(in the rows, 128 means zero)
Each row has a class, written after it.
[ 94 121 131  89 125 166 152 163 128 117 127 116  94 108 144 115 126 138
 137  79 110  94 174 135  60 111 130  61 114 135 118 130 106 121 168 146
 113 124 126] -> Q_264
[149  93 164 171 111 156 113 141 106 147 120 113 142  81 135 109 108 196
 134  98 148  96 134 150 129  89 162 119 111 105 145  75 137  79 149 126
 166 136 112] -> Q_197
[165 144 132  79 134 166 139 142 124 121  91 123 124 184 143 131 143 120
 161 114 116 159 144  92 106 110 131 133  81  71 113 187 116 126 147 189
 149 179 138] -> Q_880
[121 156 132  88 153 150 149 127 137 122 115  70 100 150 151 109 149  99
 172  96 123 132 166 112 117 121 108 129  54  95 110 152 127 111 108 196
 137 138 124] -> Q_414
[129  95 178 175  85 140  92 103 111 128 119 143 170 107 113  83 100 178
 128 104 139  98 160 171 160  92 164 132 106 117 158  56 119 116  87 132
 186 111  98] -> Q_197
[134 163 137  68 120 144 124 135 115 134  94 111 118 186 152  97 136 117
 169 115 113 155 127  98 115 125 121 155  94  81 128 184 142 118 143 197
 174 152 139] -> Q_880
[152 164 121 108  89 149  87  84 118  80  83 142 156 187 118 112 115  51
 148 157 110  94 185 115 139 116  86 154 159 114  95 198  94 136  84 101
  81 137 136] -> Q_880
[104  84 178 113 104 164 128 142 108 126 101 119 109 112 152  94 130 187
 118 100 121  96 131 138 120  92 171  82  91 133 127  82 115  97 132 116
 159 105 127] -> Q_414
[142 145 147 122 116 129 102  90 121  74 121 174 137 126 107 125 129  69
 158 136 142  84 187 126 127 111  90  98 164 160 118 164  95 142  82  56
  56 128 145] -> Q_414
[142 158 137  77 190 172 125 149 128 113 115 102 127 159 149 119 159 108
 179 129 111 130 141  88  84 124 124 142  79  79 122 179 136 119 147 203
 159 177 121] -> Q_682
[123  87 136 134 104 165  92 143 120 124 100 125 145 129 143  71 103 163
  97 106 119  75 142 118 112  79 170 144 111 107 119  69 136  90 108 109
 179 141 123] -> Q_251
[167 158 134 126  93 174  95 103 116  75  96 139 159 138 112 119 134  48
 165 146 107  91 214  97 116 112  96 120 149 112 105 181  97 124  82  72
  60 137 142] -> Q_954
[124  95 160 155  80 159 102 156 102 139 129 108 124 108 152  77 103 178
 126 109 134  97 139 140 145  88 162 136 102 110 137  92 152  95 133 136
 163 120 114] -> Q_264
[129 102 175 108  76 150 111 139  99 124 114 114 136 126 141  89 114 159
 118 103 131  91 141 154 151  87 151 100  89 123 123  81 123  83  99 138
 125 124 125] -> Q_264
[ 89 140 141  87 142 188 141 155 110 130  92  89  77 105 145  84 138 140
 114  93  87  81 154 151  50 120 101 112 144 121 120 145  89 115 150 157
 135  92 131] -> Q_532
[ 80 125 160  75 118 169 121 147 127 105 110 109  90  94 119 112 155 127
 143  88  88  76 175 137  36  98  71  76 152 131 142 115 103 102 156 128
 137 100 178] -> Q_954
[149 159 132  92 170 156 123 170 114 127 110 124 128 162 165 120 143 120
 170 109 125 147 131 106 105 117 134 167  89  57 120 186 122 126 129 208
 165 165 121] -> Q_880
[136  90 148 175  82 172 108 127  95 112 104 149 184 132 138  88 113 174
 104 113 120  78 133 128 130  89 157 127 130 116 143  98 109  85 135 116
 188 116 118] -> Q_197
[119 153 113  77 171 143 130 153 122 132 138  66 123 142 160 117 152 102
 168 113 125 132 120  81 118 144 126 155  74  93 108 162 155 104 173 189
 128 163 142] -> Q_264
[128  81 177 124  75 165  84 143 118 117 107 131 148 118 124  84 133 154
 100 112 120  97 165 138 135 108 153 121 110 124 110  75 106  85 129 139
 169  89 107] -> Q_763
[139 174 123 158 118 139  94  81 149 111 108 141 154 165 102 119 118  46
 154 171 116  73 202 111 138 133 112 160 151 103 121 161 106 149  90  67
 102 148 135] -> Q_251
[ 90  91 187 148  77 199 116 116 106 148 112 120 144 132 122 101 125 185
  85 142 109  99 143 141 137  90 168 117  94 113 131  68 117  82 109  91
 170  95 109] -> Q_954
[124 157 115 109 191 199 119 148 120 134 138  66 128 132 155 110 156  98
 197 126 114 121 149  83 108 149 135 170  90  62 131 148 108 130 124 235
 173 140 116] -> Q_197
[160 164 108 127 102 141  78 102 118  77  99 168 176 165 126 112 128  51
 152 156 112  54 188  97 113 113  79 145 183 138 106 176 113 119 101  71
  94 136 144] -> Q_251
[163 159 112  64 158 148 116 163 109 124 121  93 127 149 150 105 146  92
 170 128 126 137 138  94 114 148 122 150  92  86 115 176 134 109 117 194
 138 148 146] -> Q_763
[131  91 156 124 102 166 121 143 100 121 104 113 147 127 150  98 103 179
 117 115 122  87 154 144 125  62 165 115  93 112 116  87 108  94 114 143
 141 106 107] -> Q_414
[ 83 137 151  53 130 145 132 164 122 113 118  86  72 109 144  87 146 135
 144  92  99 106 173 179  52 108  59 118 142 138 104 117  87 122 104 163
 118 101 144] -> Q_186
[ 82 115 158  37 124 145 140 167 122 134 115 116  93 116 143 109 162 159
 123  67  97 101 156 144  45  92  85  84 150 141 114 104  94  79 158 203
 128  80 132] -> Q_186
[153 105 153  95  82 154 103 149 105  99  89 110 142 113 135  93 101 152
 131 131 108  84 149 145  96  78 149  78 125 128 129 106 127 114 110 149
 127 125 134] -> Q_682
[121 162 150  95 156 165 105 128 118 143 116 108 117 149 151 102 148 113
 172 137 120 141 119 104 126 143 132 178  83  85 146 161 144 143 117 185
 195 129 125] -> Q_532
[ 89 131 156  85 122 148 115 134 137 125 109 108  68 111 136 123 156 124
 115  99 105  87 179 168  75 137  72 103 136 128 109 129 109 107 142 120
 141  87 137] -> Q_763
[133 180 129 107 109 127  87  91 138  97  94 124 143 148 121 105 132  57
 132 144 119  49 184 104 124 101 105 150 156 135 110 155 114 123  50  74
  94 134 157] -> Q_251
[161 170 115 121  83 177 113  87 113  79 116 160 169 155  99 139 127  71
 162 176 107 109 180  94 120 121  90 131 162 135 103 177 108 129 107  61
  70 130 121] -> Q_954
[ 85 112 167  80  91 153 113 128 117 120 111 125 114 112 119 108 144 133
 121  97  89 112 172 161  70 117  74  87 149 123 127 104 118 107 157 140
 136  81 140] -> Q_954
[174 141 115 135 103 148  69  73 116  88  86 155 161 168 119 123 120  53
 151 139 131  84 208  91 130  99  92 136 167 108 116 201 126 125 110  86
  62 153 136] -> Q_880
[168 139 131 126  93 170  81  70 118  68 118 170 163 158 107 107 112  69
 154 141 135 101 167 102 131 102  97 124 173 126 130 144  87 140  61  96
 101 139 129] -> Q_197
[154 103 148  85 115 149 110 146 102 128  73 123 147 145 158 103 122 183
 131 115  93  86 133 128 119  88 184 131 100 115 102  85 114 103 139 125
 164 147 132] -> Q_251
[110 133 135  71 157 162 153 175 122 121  93 149  89 126 145  96 137 154
 107  84  99  84 147 162  32 119 112  84 134 100 118 131 101 114 148 117
 156 143 136] -> Q_251
[126 160 142 116 122 150  92  97 123  86 121 128 141 137 110 122 134  46
 178 147 110  94 197 130 127 128  76 129 141 138 115 162  92 138  58  75
  72 134 165] -> Q_954
[ 78 122 173  49 143 139 136 150 120 108 111 118 103 112 134  97 159 140
 118  78 111  78 156 147  63  84  99  64 127 136 137 109  85 107 119 193
 134  77 155] -> Q_414
[135 185 122 101 182 142 141 169 133 166 123  76 121 141 149 105 139 100
 164 144 129 131 137  93 104 149 148 153  91  77 117 173 142 122 135 170
 143 164 136] -> Q_251
[153 171 118  96 125 135 112 118 111  89 106 155 137 143 137 103 130  66
 172 121 110  85 196 110 111 105 107 140 183 139 106 184  69 140  48 107
  43 128 129] -> Q_186
[186 154 127 114 104 153  68 103 125  95  89 188 149 166 112 118 124  70
 148 172 123  53 169 110 129 109  99 137 175 100 127 172 125 123  90  64
 122 143 149] -> Q_251
[105 110 159  68 130 160 109 135 117 111  92 146 109 133 131 108 158 138
 119 100  83  76 164 144  60 111  88  81 157 126 129 148 120 102 174 171
 148 107 132] -> Q_682
[126  95 169 108 100 166 101 139 112 127  91 115 126 115 143  89 127 180
 125 116 110  82 145 142 123  91 163  94  93 143 123 100 148  84 120 150
 171 114 107] -> Q_682
[139  99 165 138  88 164 115 151 110 140  94 150 154 136 125  72 111 173
  91 120 127  91 145 142 129  99 177 116 102 109 117  88 124  80 115  95
 171 144 116] -> Q_251
[152 162 131  45 175 160 133 150 123 132  97  99 105 173 141 115 135 110
 182 128 121 141 135 134 100 132 103 120  79  75 110 181 121 112 143 209
 140 156 129] -> Q_880
[159 160 132  74 199 188 127 144 126 140 106  68 117 135 157 136 172 130
 182 123 110 107 134  91  94 122 118 138  95  59 121 160 117  97 182 239
 171 120 110] -> Q_197
[ 85 155 175 103 156 188 113 130 139 138 109 103  62 104 154 123 141 117
 167  95 108  85 157 134  46 116  82 121 152 112 121 134 101  92 201 133
 136  96 103] -> Q_532
[164 136 134  57 146 133  95 134 116 120 106 107 114 161 159 117 143 125
 166 114 117 140 138 113 112 125 107 162  93  80 117 150 146 116 144 174
 165 144 138] -> Q_763
[170 165 133  84  90 131  85  72 114  84  81 155 141 179 103 131 121  56
 163 154 129  87 182 123 130 105  75 112 150 109 135 189 118 139  69  89
  72 159 174] -> Q_880
[120  93 165 150  72 137 107 138 108 133 121 115 144 116 142  95 109 173
 115 123 130  85 110 138 156  96 164 113 103 122 147  78 150  91 150 121
 163 109 133] -> Q_264
[128 118 180 129 113 162 101 153 116 126 102 131 137 112 131  92 118 170
 119 146 111  67 132 163 120  88 161 109 122 105 151 102 123 110 107 163
 181  93 105] -> Q_682
[194 156 146 147  95 143  96  70 118  87 106 175 158 161 111 119 120  80
 177 138 140 105 167 107 140 105  92 117 164 118 151 173 104 131  93  89
 111 150 141] -> Q_197
[145 146 137 150  77 161  97  82 113  82 128 170 158 180 119 102 110  84
 145 156 125  91 170 120 164 107  99 143 144 137 118 158 103 129  86  82
 100 129 110] -> Q_264
[128  99 168 135 102 145  92 138 110 130 101 146 149 120 133  80 108 188
 107 137 121  85 136 143 128  79 177 119 118 139 146 121 154 112 117 124
 184 114 113] -> Q_682
[ 82 134 153  84 152 179 118 137 123 117  88 104  78 105 147  92 138 125
 133  86  89  70 172 160  57 118  94 108 137 137 114 136  84 120 140 136
 137  90 129] -> Q_532
[163 160 121 131  85 140  89  80 108  81  95 168 174 162 103 128 111  71
 146 165 125  90 189 128 152 113 115 140 160 122 116 177  99 160  56  86
  68 136 127] -> Q_880
[ 88 135 169  78 118 154 144 147 119 142  99 111 102 107 123 127 155 158
 114  84  82  92 163 162  68 107  95 109 131  96 123 119 115  78 172 143
 141 100 139] -> Q_954
[119  85 184 140 122 164 108 135 113 129 110 116 101 101 144  85 149 168
 117  96 133  90 152 147 150  93 145 111  94 128 126  92 116  98  91 132
 153 101 123] -> Q_414
[120 106 153 167 105 152 115 132 102 129 118  94 142 100 139  94 111 175
 119 108 132  91 140 160 119  98 133 134 113 108 147  88 129 105 119 121
 172 128 135] -> Q_197
[160 155 114 116  78 133 100  71 129  75 109 142 145 144 101 124 113  43
 168 143 118 120 179 103 125 129  78 103 156 143 121 169 133 141  83  46
  60 144 164] -> Q_954
[162 159 143 118 109 148  64  57 116  88  84 157 136 164 143 104 132  61
 165 121 114  92 167  90 147 101 100 172 159 131 128 177 113 140  63  99
 105 123 128] -> Q_532
[152 165 140 126 103 140  73  56 138 103  85 130 112 143 114 129 120  46
 179 143 113  92 216 125 137 126  81 158 151 138 115 195 115 165  91  62
  82 136 146] -> Q_532
[151  90 166 153  84 149 111 138 100 113  97 132 138 118 142  79 117 176
  97 101 133  93 154 161 137  99 155 110  95 126 123  87 119  84  99  85
 154 124 116] -> Q_763
[143  89 152 113  96 158 123 137  92 124 104 156 175 125 124  99 116 185
  95  97 126  88 129 142 108  81 151  84 136 129 142  97 104  78 133 148
 157 114 128] -> Q_197
[139 113 163 158  97 159 109 176 116 144 108 130 142 119 135  74 103 158
 117 130 134  90 149 154 120 101 162 127 108  94 130  95 128  96 110 114
 180 138 123] -> Q_251
[136 112 158 135  94 158 103 151 115 121 114  93 124  97 145  96 116 148
 142 119 126  70 163 144 129  92 149 100  99 104 138  98 136 109 132 144
 137 107 124] -> Q_264
[116  78 145 133  84 154  98 133 114 117 122 128 135 133 147  83  96 160
  97 116 127  96 129 142 149  89 160 116 107 138 119  93 133 113 111 111
 151 112 122] -> Q_264
[ 94 132 171  79 123 193 103 124 124 114  80  96  66 113 157  92 149 134
 131  86  84  72 157 143  63  97  83 122 150 122 114 119  92 100 148 156
 154  71 114] -> Q_532
[ 77 127 149  94 126 166 141 139 130 123 112  98  67  98 135 116 150 139
 131 100 107  80 177 174  79 125  78  86 119 128 110 123 115 108 146 137
 135  79 121] -> Q_414
[ 96 116 153  48 114 154 115 169 127 109 112 117  97  96 129 106 137 126
 140  83 102  75 189 161  37  92  74  86 169 127 103  99  81  89 145 166
  96  88 130] -> Q_186
[143  99 155 124  85 164  92 128  99 123  83 120 136 116 144  87  98 169
 124 120 119  79 122 147 133  85 149 128 110 141 130  97 132  92 117 108
 166 107 130] -> Q_532
